Below is a small trained network, with its code and all its weights. Each question gives an input and a class and asks what happens when units are switched off, that is, made to give their printed mean instead of their output.

import numpy as np


def w(rows, s, z=0):
    codes = np.array(rows[::2]) - 128.0
    scale = np.full(codes.shape[1], s)
    scale[-1] = z or s
    return codes * scale


def f(y):
    return np.maximum(y, 0)


def log_softmax(a):
    a = a - a.max(-1, keepdims=True)
    return a - np.log(np.exp(a).sum(-1, keepdims=True))


def net(x, mask):
    res = np.array(x, float).reshape(1, 6) / 4 @ E
    y = f(res @ A[0][:, :-1].T + A[0][:, -1])
    res = res + np.where(mask, y, B[0][:, -1]) @ B[0][:, :-1]
    return log_softmax(res[-1] @ U[:, :-1].T + U[:, -1])


A, B = {}, {}
E = w([
[121,123,126,131,123,124,121,132,129,129,133,127],'x0',
[13,191,147,102,75,231,143,99,170,112,42,103],'x1',
[153,123,139,100,160,146,128,137,159,116,100,136],'x2',
[150,187,145,11,72,67,43,96,15,95,101,130],'x3',
[42,75,103,63,212,118,178,45,147,224,154,113],'x4',
[119,125,126,134,143,117,115,136,134,117,103,126],'x5',
],0.011)
A[0] = w([
[193,93,115,146,161,63,121,135,124,164,144,131,205],'n0',
[141,124,123,202,147,155,154,131,159,130,148,126,212],'n1',
[161,150,130,198,74,179,121,164,141,77,107,130,32],'n2',
[59,136,127,125,150,137,132,113,138,128,125,119,109],'n3',
[75,168,132,110,98,171,115,123,137,84,127,116,112],'n4',
[156,138,120,155,128,144,134,144,144,138,130,121,124],'n5',
[95,164,123,113,77,186,119,126,128,119,86,123,27],'n6',
[55,113,131,153,158,184,171,113,142,163,116,125,110],'n7',
[190,117,140,133,126,72,110,140,85,90,150,140,143],'n8',
[173,97,126,245,141,172,165,158,176,140,155,132,36],'n9',
[245,152,125,100,79,56,65,149,93,87,128,125,146],'n10',
[179,153,128,191,65,172,107,162,140,78,110,130,169],'n11',
[121,125,116,146,131,124,134,107,156,139,105,148,119],'n12',
[172,123,122,140,171,75,126,126,135,134,160,123,168],'n13',
[95,110,120,69,175,81,139,102,115,179,142,126,3],'n14',
[146,125,125,123,83,136,138,120,129,166,129,134,110],'n15',
[195,78,119,153,186,52,141,132,116,164,158,133,46],'n16',
[85,116,122,135,126,160,147,127,152,149,131,130,113],'n17',
[159,95,113,101,114,102,108,136,127,147,122,138,119],'n18',
[174,155,135,189,83,177,117,151,142,82,112,127,79],'n19',
[133,126,120,136,110,130,110,132,116,142,137,121,123],'n20',
[170,100,125,146,184,60,127,134,134,144,174,127,82],'n21',
[122,138,123,77,114,119,111,132,103,150,106,137,139],'n22',
[106,161,125,7,105,86,81,106,81,120,114,127,42],'n23',
[142,140,142,145,160,153,184,114,135,116,131,127,132],'n24',
],0.013,0.012)
B[0] = w([
[135,96,154,141,129,116,136,126,107,78,142,132,230],'n0',
[127,87,127,101,126,145,124,128,141,167,103,129,217],'n1',
[116,72,116,119,141,143,123,151,155,170,88,134,179],'n2',
[134,147,105,124,120,136,112,137,144,150,122,117,168],'n3',
[127,73,110,152,131,105,135,124,109,137,154,127,177],'n4',
[135,125,116,129,106,120,139,120,97,120,123,131,154],'n5',
[145,107,175,133,148,111,133,127,123,79,149,137,165],'n6',
[141,186,107,103,133,140,112,138,152,153,107,128,205],'n7',
[115,192,115,133,136,135,106,135,155,114,128,120,211],'n8',
[130,113,163,147,142,97,132,115,105,58,167,129,210],'n9',
[126,245,109,136,133,135,93,123,160,116,146,115,253],'n10',
[129,65,164,123,144,109,163,119,96,96,133,139,217],'n11',
[144,147,153,112,99,145,123,120,132,146,157,125,147],'n12',
[140,81,147,137,135,119,142,135,125,109,122,140,198],'n13',
[135,77,163,165,127,110,134,138,110,65,144,136,164],'n14',
[131,124,117,133,151,131,116,147,152,110,78,129,131],'n15',
[110,93,113,100,112,135,144,123,114,177,96,136,204],'n16',
[132,183,115,121,115,130,120,118,106,148,111,138,171],'n17',
[138,151,126,116,128,139,124,111,130,122,139,116,157],'n18',
[127,70,112,120,99,134,145,111,107,168,143,119,183],'n19',
[164,141,148,103,164,142,125,128,150,116,92,143,138],'n20',
[115,63,126,131,111,146,146,131,123,170,125,120,195],'n21',
[142,99,158,139,127,141,138,137,139,120,156,119,168],'n22',
[123,5,132,129,127,124,170,133,104,151,103,145,200],'n23',
[94,128,82,160,107,111,104,143,120,143,133,109,161],'n24',
],0.021,0.022)
U = w([
[163,117,179,173,139,94,141,132,111,35,160,143,5],'0',
[122,86,130,99,114,140,151,130,124,215,90,145,178],'1',
[143,250,101,125,125,154,87,139,174,135,126,106,220],'2',
],0.014,0.00026)

Each question gives the input, the list of numbers given to net, and the class t.
The units are the neurons (one row each of A and B). Each row of codes is followed by its name. A weight is (code - 128) times the scale printed after its matrix; where a second scale follows, it is the last column's (A, B and U).
mask holds one flag per neuron, in row order. A switched-off neuron (its flag False) gives its mean, the last column of its row in B, instead of its output. The means were averaged over made-up inputs and are rounded, as every weight is.
A unit's drop is (log p(t) with every unit on - log p(t) with that unit switched off) / (log p(t) with every unit on - log p(t) with every unit switched off).
The circuit of an input: a set's keep is (log p(t) with only the set's units on - log p(t) with every unit switched off) / (log p(t) with every unit on - log p(t) with every unit switched off). Starting from the 12 units with the biggest drops (on a tie, the unit counted first), units are removed one at a time, each time the one whose removal leaves the highest keep (on an exact tie, the one counted first), for as long as the keep stays at least 0.8.
units of the circuit, in order: the units of the circuit, biggest drop first
top k neurons: the k neurons with the biggest drops, biggest first
drop when u is switched off: that unit's drop, to one decimal
input [-7,-7,6,1,7,-3], class 0: top 4 neurons	n14; n0; n1; n2
input [1,-4,6,6,0,-2], class 2: units of the circuit, in order	n10
input [8,-1,-4,5,2,-6], class 0: top 3 neurons	n23; n16; n1
input [-6,-6,4,4,6,-6], class 0: top 2 neurons	n14; n0
input [0,-6,-6,1,6,8], class 0: top 3 neurons	n14; n0; n1
input [-7,2,6,-7,-3,7], class 1: top 3 neurons	n1; n2; n0
input [-8,8,-1,1,-1,4], class 0: top 4 neurons	n6; n16; n1; n21
input [-3,4,8,-5,-6,0], class 1: top 2 neurons	n2; n19
input [-6,8,1,8,0,4], class 0: top 3 neurons	n6; n16; n1
input [-6,1,-8,-8,4,3], class 2: top 2 neurons	n7; n23
input [-6,2,1,-5,-7,-2], class 1: top 4 neurons	n2; n19; n1; n0
input [7,6,8,5,-1,-1], class 0: top 2 neurons	n6; n16
input [2,7,-4,-4,-7,5], class 1: drop when n2 is switched off	2.8
input [-8,7,-2,-3,-8,4], class 1: units of the circuit, in order	n2
input [5,8,6,-8,-8,2], class 1: drop when n2 is switched off	5.0
input [4,-8,-5,4,-2,6], class 2: drop when n21 is switched off	0.0
